Here is a tiny trained network, its code and every weight. The questions are about switching its units off for an input and a class, where a switched-off unit gives its printed mean instead of its output.

import numpy as np


def w(rows, s, z=0):
    codes = np.array(rows[::2]) - 128.0
    scale = np.full(codes.shape[1], s)
    scale[-1] = z or s
    return codes * scale


def f(y):
    return y / 2 * (1 + np.tanh(0.7978845608 * (y + 0.044715 * y**3)))


def log_softmax(a):
    a = a - a.max(-1, keepdims=True)
    return a - np.log(np.exp(a).sum(-1, keepdims=True))


def net(x, mask):
    res = np.array(x, float).reshape(1, 4) / 4 @ E
    y = f(res @ A[0][:, :-1].T + A[0][:, -1])
    res = res + np.where(mask, y, B[0][:, -1]) @ B[0][:, :-1]
    return log_softmax(res[-1] @ U[:, :-1].T + U[:, -1])


A, B = {}, {}
E = w([
[27,47,240,55,127,172,148],'x0',
[50,152,195,245,157,154,125],'x1',
[96,155,26,81,66,62,40],'x2',
[89,56,37,81,254,70,129],'x3',
],0.0083)
A[0] = w([
[161,119,138,101,114,135,129,89],'N0',
[112,112,91,135,97,147,146,185],'N1',
[103,104,109,82,178,149,135,196],'N2',
[159,141,46,165,168,113,118,131],'N3',
[184,114,175,89,174,148,157,154],'N4',
[79,136,19,86,113,98,82,75],'N5',
[115,100,124,152,102,159,123,166],'N6',
[184,109,161,116,151,134,161,47],'N7',
[111,106,111,95,178,118,125,219],'N8',
[7,82,104,79,164,128,130,69],'N9',
[134,131,77,69,48,109,102,210],'N10',
[39,107,129,74,167,128,114,157],'N11',
[141,123,92,93,80,134,98,96],'N12',
[182,126,236,104,56,153,147,251],'N13',
[161,120,132,115,154,166,123,37],'N14',
[64,132,116,84,173,133,104,230],'N15',
[100,133,142,90,169,101,142,82],'N16',
[103,83,119,83,194,116,117,197],'N17',
[52,165,177,162,82,134,112,75],'N18',
[194,132,183,110,171,138,164,14],'N19',
[117,125,171,136,102,139,125,186],'N20',
[163,110,184,127,166,140,153,167],'N21',
[159,132,114,60,69,130,133,23],'N22',
[171,138,116,213,180,126,130,135],'N23',
[89,127,247,182,80,144,139,116],'N24',
],0.014,0.002)
B[0] = w([
[146,138,122,193,113,108,118,142],'N0',
[133,145,127,111,127,138,133,136],'N1',
[87,120,175,178,101,91,155,183],'N2',
[99,153,9,152,191,161,133,202],'N3',
[165,62,166,167,111,133,155,181],'N4',
[137,69,41,43,73,166,162,227],'N5',
[122,132,135,106,130,121,97,143],'N6',
[160,70,131,157,122,134,128,161],'N7',
[85,149,154,210,98,86,149,183],'N8',
[97,112,171,61,185,9,164,214],'N9',
[189,207,93,120,42,103,133,211],'N10',
[99,129,150,74,178,36,140,199],'N11',
[170,184,119,116,85,124,150,172],'N12',
[214,155,236,80,206,105,71,240],'N13',
[142,98,127,149,132,124,120,136],'N14',
[108,129,139,105,127,63,158,183],'N15',
[116,110,147,127,125,85,130,158],'N16',
[81,116,173,192,101,56,155,203],'N17',
[30,178,152,149,105,178,94,195],'N18',
[176,58,126,132,126,160,144,175],'N19',
[120,138,146,88,139,136,75,170],'N20',
[172,55,119,79,90,163,122,184],'N21',
[188,223,141,190,111,117,144,176],'N22',
[106,118,84,135,253,148,82,189],'N23',
[39,129,184,124,67,216,79,249],'N24',
],0.024,0.015)
U = w([
[103,153,69,155,230,172,107,238],'0',
[37,166,225,46,89,211,25,153],'1',
[204,48,238,110,135,180,86,210],'2',
[132,164,58,59,2,148,179,72],'3',
[158,41,160,212,106,133,175,6],'4',
[235,250,209,102,99,121,72,45],'5',
[53,120,196,97,117,9,186,140],'6',
],0.0059,0.0019)

Each question gives the input, the list of numbers given to net, and the class t.
The units are the neurons (one row each of A and B). Each row of codes is followed by its name. A weight is (code - 128) times the scale printed after its matrix; where a second scale follows, it is the last column's (A, B and U).
mask holds one flag per neuron, in row order. A switched-off neuron (its flag False) gives its mean, the last column of its row in B, instead of its output. The means were averaged over made-up inputs and are rounded, as every weight is.
A unit's drop is (log p(t) with every unit on - log p(t) with that unit switched off) / (log p(t) with every unit on - log p(t) with every unit switched off).
The circuit of an input: a set's keep is (log p(t) with only the set's units on - log p(t) with every unit switched off) / (log p(t) with every unit on - log p(t) with every unit switched off). Starting from the 12 units with the biggest drops (on a tie, the unit counted first), units are removed one at a time, each time the one whose removal leaves the highest keep (on an exact tie, the one counted first), for as long as the keep stays at least 0.8.
units of the circuit, in order: the units of the circuit, biggest drop first
most important unit: the unit with the biggest drop
top k neurons: the k neurons with the biggest drops, biggest first
drop when u is switched off: that unit's drop, to one decimal
input [5,4,-7,0], class 1: most important unit => N24
input [-3,0,-4,0], class 2: units of the circuit, in order => N18, N11
input [4,-3,8,0], class 3: top 2 neurons => N5, N10
input [-1,0,1,1], class 3: top 3 neurons => N13, N9, N23
input [-8,2,-8,-3], class 2: top 2 neurons => N19, N21
input [-1,3,-6,-1], class 2: top 3 neurons => N19, N21, N4
input [5,-6,-2,-8], class 5: top 2 neurons => N13, N22
input [-3,-7,0,7], class 3: top 4 neurons => N5, N3, N10, N13
input [1,-7,-4,-3], class 2: top 2 neurons => N4, N19
input [6,-1,-2,-1], class 1: top 2 neurons => N24, N20
input [4,-7,5,-1], class 3: top 2 neurons => N5, N13
input [-8,1,3,0], class 0: top 2 neurons => N23, N3
input [-5,8,-1,-2], class 1: top 2 neurons => N24, N18
input [3,-6,7,1], class 3: units of the circuit, in order => N5
input [-5,-3,0,-3], class 5: drop when N22 is switched off => 0.1
input [-7,-7,-5,2], class 0: drop when N3 is switched off => 0.1
input [0,-4,-2,1], class 4: drop when N9 is switched off => 0.2
input [-4,8,-3,2], class 0: drop when N23 is switched off => 0.3
